Below are the code and all the weights of a small trained network. Each question names an input and a target symbol and asks about switching units off, where a switched-off unit gives its printed mean instead of its output.

import numpy as np


def w(rows, s, z=0):
    codes = np.array(rows[::2]) - 128.0
    scale = np.full(codes.shape[1], s)
    scale[-1] = z or s
    return codes * scale


def norm(h):
    return h / np.sqrt((h * h).mean(-1, keepdims=True) + 1e-5)


def softmax(a):
    e = np.exp(a - a.max(-1, keepdims=True))
    return e / e.sum(-1, keepdims=True)


def log_softmax(a):
    a = a - a.max(-1, keepdims=True)
    return a - np.log(np.exp(a).sum(-1, keepdims=True))


def net(x, mask):
    ids = ['ΔΠΦαγεζηλμξτψω'.index(c) for c in x.split()]
    T = len(ids)
    res = E[ids] + P[:T]
    u = 0
    for l in range(3):
        r = norm(res)
        for j in range(2):
            rows = slice(4 * j, 4 * j + 4)
            q, k, v = (r @ M[l][rows].T for M in (Q, K, V))
            z = softmax(np.where(np.tri(T) > 0, q @ k.T / 4**0.5, -1e9)) @ v
            o = O[l][rows]
            res = res + np.where(mask[u + j], z, o[:, -1]) @ o[:, :-1]
        u += 2
    return log_softmax(norm(res)[-1] @ U[:, :-1].T + U[:, -1])


Q, K, V, O = {}, {}, {}, {}
E = w([
[171,95,207,188,165,164,173,187,109,146,217],'Δ',
[164,104,144,125,120,103,130,150,118,106,109],'Π',
[121,92,145,139,140,117,132,152,91,122,72],'Φ',
[146,104,127,171,144,109,131,97,124,82,99],'α',
[109,189,181,146,131,79,127,167,98,102,85],'γ',
[82,80,80,183,128,129,120,209,37,145,161],'ε',
[170,137,112,130,95,98,84,158,122,99,127],'ζ',
[215,145,140,160,168,129,106,134,121,102,155],'η',
[96,128,160,191,119,203,36,178,103,114,117],'λ',
[188,146,160,116,148,121,70,99,94,123,100],'μ',
[137,126,135,104,159,108,54,145,65,99,64],'ξ',
[56,148,237,85,57,99,110,118,118,252,96],'τ',
[173,85,100,120,98,51,83,97,98,129,100],'ψ',
[115,87,38,38,158,183,200,100,61,115,95],'ω',
],0.023)
P = w([
[193,100,158,131,8,157,104,200,126,92,24],'0',
[183,150,140,213,91,195,135,127,118,152,44],'1',
[165,92,201,134,42,150,140,156,45,38,110],'2',
[152,68,136,114,129,100,100,197,183,88,87],'3',
[159,178,129,177,142,166,120,101,106,153,104],'4',
[137,98,176,100,100,113,130,134,71,44,161],'5',
[135,94,119,110,183,86,97,173,189,98,129],'6',
[133,192,126,152,172,148,120,93,105,162,141],'7',
[109,110,172,97,156,102,145,116,86,60,202],'8',
[108,114,100,109,254,72,108,124,193,108,176],'9',
],0.019)
Q[0] = w([
[122,90,151,109,175,100,81,137,184,118,109],'L0H0',
[143,114,102,120,85,117,136,70,145,157,128],'L0H0',
[127,137,105,119,135,92,140,134,111,174,136],'L0H0',
[113,155,127,142,145,149,106,150,183,138,104],'L0H0',
[127,88,153,167,228,65,118,133,103,141,132],'L0H1',
[167,148,35,131,154,173,148,136,193,248,53],'L0H1',
[139,136,145,109,97,157,165,95,36,108,149],'L0H1',
[92,107,125,83,140,150,117,118,167,169,135],'L0H1',
],0.016)
K[0] = w([
[50,218,169,105,176,99,160,154,167,108,152],'L0H0',
[175,122,146,132,115,40,137,117,73,166,86],'L0H0',
[125,143,121,150,135,120,146,93,103,184,134],'L0H0',
[78,182,117,135,77,112,109,161,192,158,117],'L0H0',
[37,177,176,159,237,123,136,142,105,135,198],'L0H1',
[208,101,200,219,79,226,196,203,68,84,27],'L0H1',
[187,136,18,6,207,109,157,80,83,195,124],'L0H1',
[104,55,169,141,69,178,143,119,128,147,120],'L0H1',
],0.011)
V[0] = w([
[179,72,167,60,75,147,142,158,140,194,125],'L0H0',
[38,198,228,99,94,96,203,156,121,80,102],'L0H0',
[170,94,168,137,184,103,115,157,79,154,59],'L0H0',
[92,123,136,147,145,219,122,118,110,123,89],'L0H0',
[15,152,196,117,180,254,67,149,162,96,120],'L0H1',
[84,76,172,163,122,78,67,98,108,185,87],'L0H1',
[93,153,171,108,91,133,139,50,243,110,132],'L0H1',
[68,198,73,191,109,140,103,165,142,29,161],'L0H1',
],0.0078)
O[0] = w([
[58,147,143,194,146,196,173,80,185,72,98,161],'L0H0',
[136,254,125,113,169,117,170,244,111,81,102,147],'L0H0',
[191,142,77,161,76,127,139,107,215,47,149,255],'L0H0',
[146,130,112,200,169,103,167,119,147,134,145,137],'L0H0',
[60,86,192,179,123,219,126,31,150,38,157,100],'L0H1',
[126,37,104,157,146,33,137,42,102,162,107,162],'L0H1',
[187,119,85,138,104,161,73,47,143,112,220,13],'L0H1',
[35,216,68,156,95,78,133,119,166,14,143,116],'L0H1',
],0.0082,0.0081)
Q[1] = w([
[156,128,59,145,132,165,143,91,129,232,112],'L1H0',
[153,127,136,137,102,121,167,142,40,76,126],'L1H0',
[128,183,154,145,36,144,167,92,1,143,147],'L1H0',
[124,144,127,193,132,61,146,141,169,158,154],'L1H0',
[104,177,121,196,151,93,109,125,119,150,126],'L1H1',
[172,146,105,128,111,151,157,114,104,179,109],'L1H1',
[113,164,51,169,117,191,130,89,146,174,126],'L1H1',
[146,182,168,136,55,95,164,112,33,75,148],'L1H1',
],0.015)
K[1] = w([
[201,72,112,186,35,113,236,150,128,119,66],'L1H0',
[160,135,101,105,217,71,16,85,137,78,120],'L1H0',
[233,182,154,171,97,123,16,122,139,45,12],'L1H0',
[142,193,99,153,67,87,165,115,203,127,215],'L1H0',
[74,168,78,191,120,72,97,95,108,116,118],'L1H1',
[179,123,89,149,70,119,180,169,98,127,42],'L1H1',
[164,114,102,218,61,176,77,163,63,86,63],'L1H1',
[222,201,74,12,199,99,134,41,162,86,126],'L1H1',
],0.011)
V[1] = w([
[94,116,85,76,131,156,123,113,114,123,47],'L1H0',
[79,80,41,191,121,151,113,190,98,152,160],'L1H0',
[112,166,196,118,80,106,139,127,215,189,135],'L1H0',
[178,126,92,87,106,143,247,93,163,105,148],'L1H0',
[88,133,136,139,89,118,135,106,181,134,137],'L1H1',
[128,96,71,109,149,214,101,159,102,82,135],'L1H1',
[130,150,61,66,104,148,186,93,137,105,96],'L1H1',
[180,166,176,159,121,128,133,153,163,121,147],'L1H1',
],0.014)
O[1] = w([
[107,210,170,114,147,68,230,65,39,118,115,116],'L1H0',
[143,182,38,113,4,125,31,150,34,137,189,80],'L1H0',
[123,164,97,158,177,88,72,118,233,135,64,69],'L1H0',
[122,115,83,34,160,189,160,100,167,128,46,112],'L1H0',
[155,160,86,152,129,135,131,50,182,112,91,74],'L1H1',
[120,91,205,115,152,249,129,155,146,73,174,96],'L1H1',
[175,114,166,207,129,154,149,123,160,164,222,79],'L1H1',
[85,144,83,93,121,71,48,72,33,150,167,254],'L1H1',
],0.011,0.0082)
Q[2] = w([
[152,70,132,137,151,37,145,143,140,10,126],'L2H0',
[154,80,138,72,33,79,145,68,145,129,136],'L2H0',
[211,155,102,93,181,113,182,181,138,134,125],'L2H0',
[110,66,124,109,192,102,100,129,128,142,121],'L2H0',
[170,163,115,64,149,55,164,103,130,81,205],'L2H1',
[59,81,153,104,158,78,191,183,114,208,70],'L2H1',
[60,80,185,111,140,90,98,86,124,17,131],'L2H1',
[127,150,95,99,174,199,158,23,131,148,96],'L2H1',
],0.013)
K[2] = w([
[58,130,131,85,141,81,153,142,179,124,192],'L2H0',
[140,94,167,63,59,93,137,99,152,125,126],'L2H0',
[191,120,86,110,184,98,173,158,103,145,163],'L2H0',
[76,98,98,105,152,107,123,112,134,171,144],'L2H0',
[154,149,110,136,197,76,176,120,135,148,251],'L2H1',
[65,86,145,95,130,92,193,173,105,190,71],'L2H1',
[72,58,150,82,122,100,116,91,157,73,179],'L2H1',
[168,130,128,134,138,195,144,39,95,139,82],'L2H1',
],0.015)
V[2] = w([
[106,120,123,122,156,164,125,89,186,200,78],'L2H0',
[197,95,1,193,209,183,167,138,96,124,124],'L2H0',
[60,70,198,141,103,132,178,132,124,119,24],'L2H0',
[195,101,100,83,119,124,161,170,214,62,135],'L2H0',
[80,158,110,195,188,42,107,103,138,129,57],'L2H1',
[151,146,88,93,179,101,100,75,198,184,165],'L2H1',
[119,85,191,115,220,129,130,109,70,104,159],'L2H1',
[106,105,191,48,6,84,81,146,146,137,87],'L2H1',
],0.0087)
O[2] = w([
[164,110,130,95,108,30,118,88,129,138,216,39],'L2H0',
[89,188,202,92,200,75,156,199,95,108,183,109],'L2H0',
[59,135,29,143,104,128,62,133,83,195,179,235],'L2H0',
[94,198,181,170,64,170,132,81,60,132,93,115],'L2H0',
[149,94,208,121,84,228,127,177,158,92,165,219],'L2H1',
[120,156,109,192,73,156,149,164,16,137,83,1],'L2H1',
[151,187,92,135,72,155,114,93,165,171,70,186],'L2H1',
[133,157,164,121,218,112,172,122,129,199,255,199],'L2H1',
],0.0098,0.0072)
U = w([
[196,169,158,143,159,186,67,79,87,147,111,114],'Δ',
[99,159,107,164,162,77,134,102,186,132,105,177],'Π',
[52,176,180,94,55,152,121,136,142,187,133,146],'Φ',
[111,146,54,70,145,165,202,93,117,91,126,197],'α',
[107,80,95,189,67,191,123,84,150,50,127,195],'γ',
[8,58,91,142,101,109,199,192,171,115,127,87],'ε',
[137,184,165,106,132,119,128,201,139,32,83,87],'ζ',
[113,88,90,78,164,165,32,160,149,112,118,118],'η',
[120,165,70,161,59,122,101,165,86,104,196,150],'λ',
[78,1,189,146,175,147,119,125,117,143,34,2],'μ',
[60,75,202,178,160,82,123,84,32,65,133,20],'ξ',
[185,49,124,121,85,129,120,37,149,142,173,179],'τ',
[189,71,136,114,102,85,160,214,105,168,90,104],'ψ',
[175,102,139,147,145,182,181,140,181,116,218,226],'ω',
],0.0094,0.007)

Each question gives the input, a string of symbols that net reads in full, and the target symbol t.
The units are the heads (4 rows each of Q, K, V and O). Each row of codes is followed by its name. A weight is (code - 128) times the scale printed after its matrix; where a second scale follows, it is the last column's (O and U).
mask holds one flag per head, layer by layer. A switched-off head (its flag False) gives its mean, the last column of its rows in O, instead of its output. The means were averaged over made-up inputs and are rounded, as every weight is.
A unit's drop is (log p(t) with every unit on - log p(t) with that unit switched off) / (log p(t) with every unit on - log p(t) with every unit switched off).
The circuit of an input: a set's keep is (log p(t) with only the set's units on - log p(t) with every unit switched off) / (log p(t) with every unit on - log p(t) with every unit switched off). Starting from all 6 units, units are removed one at a time, each time the one whose removal leaves the highest keep (on an exact tie, the one counted first), for as long as the keep stays at least 0.8.
circuit, biggest first: the units of the circuit, biggest drop first
most important unit: the unit with the biggest drop
which heads matter: for each layer, one digit per head in row order, 1 if its drop is at least 0.15 and else 0, layers parted by /
drop of u: that unit's drop, to one decimal
input Π ε Π Φ Π γ Φ μ Π, target μ: most important unit : L1H0
input ζ ε Δ λ α ξ Π, target γ: which heads matter : 01 / 00 / 00
input ζ α Π, target ζ: which heads matter : 11 / 00 / 11
input η μ α Π Φ ζ, target ζ: which heads matter : 01 / 01 / 11
input α ε γ ζ ε γ η, target ζ: which heads matter : 11 / 00 / 10
input α ψ ζ ω Δ ψ ω α λ Φ, target γ: which heads matter : 01 / 00 / 00
input α η λ ε λ Φ α γ, target Π: circuit, biggest first : [L0H1, L1H0, L1H1]
input ψ η η ξ ζ τ α Π ζ, target ζ: which heads matter : 01 / 00 / 11
input Φ ψ Δ, target ψ: which heads matter : 01 / 00 / 00
input ω Π α Φ ψ Φ μ, target α: which heads matter : 10 / 10 / 00
input α α τ, target τ: circuit, biggest first : [L2H0, L0H1]
input ψ λ ω ω ζ Δ α Φ, target μ: which heads matter : 01 / 01 / 01
input α ζ Δ α Π α, target α: circuit, biggest first : [L1H0, L2H1]
input ψ η ψ ψ ψ α, target ψ: which heads matter : 01 / 00 / 00
input α α α ζ γ Π α α η, target η: circuit, biggest first : [L1H0, L1H1]
input η Δ ζ ε Δ α α, target η: circuit, biggest first : [L1H0]
input Π τ Π, target τ: which heads matter : 01 / 00 / 10
input Φ λ Π α γ α μ, target ζ: which heads matter : 11 / 00 / 00
input Δ α ε ξ η γ ξ γ, target Π: which heads matter : 11 / 11 / 00
input α Φ Δ α, target η: most important unit : L1H1
input α Π Π Π η Δ μ α Δ Π, target η: which heads matter : 00 / 10 / 00
input ψ ξ α Δ ξ, target ξ: which heads matter : 00 / 10 / 00
input η Δ ζ α α Δ, target α: circuit, biggest first : [L2H1, L1H0]
input Π ω γ μ α Π, target μ: circuit, biggest first : [L1H0, L2H0, L2H1]
input η α μ α, target ξ: circuit, biggest first : [L2H0, L0H1, L0H0, L2H1]
input α Δ α, target α: circuit, biggest first : [L1H0, L2H1, L2H0]
input ψ Φ Δ ε μ Δ, target μ: most important unit : L1H0
input γ α ζ α ψ Δ μ Δ ω ξ, target α: drop of L1H0 : 0.7
input Π γ Π ω α Δ α τ α γ, target ζ: drop of L2H0 : 0.2
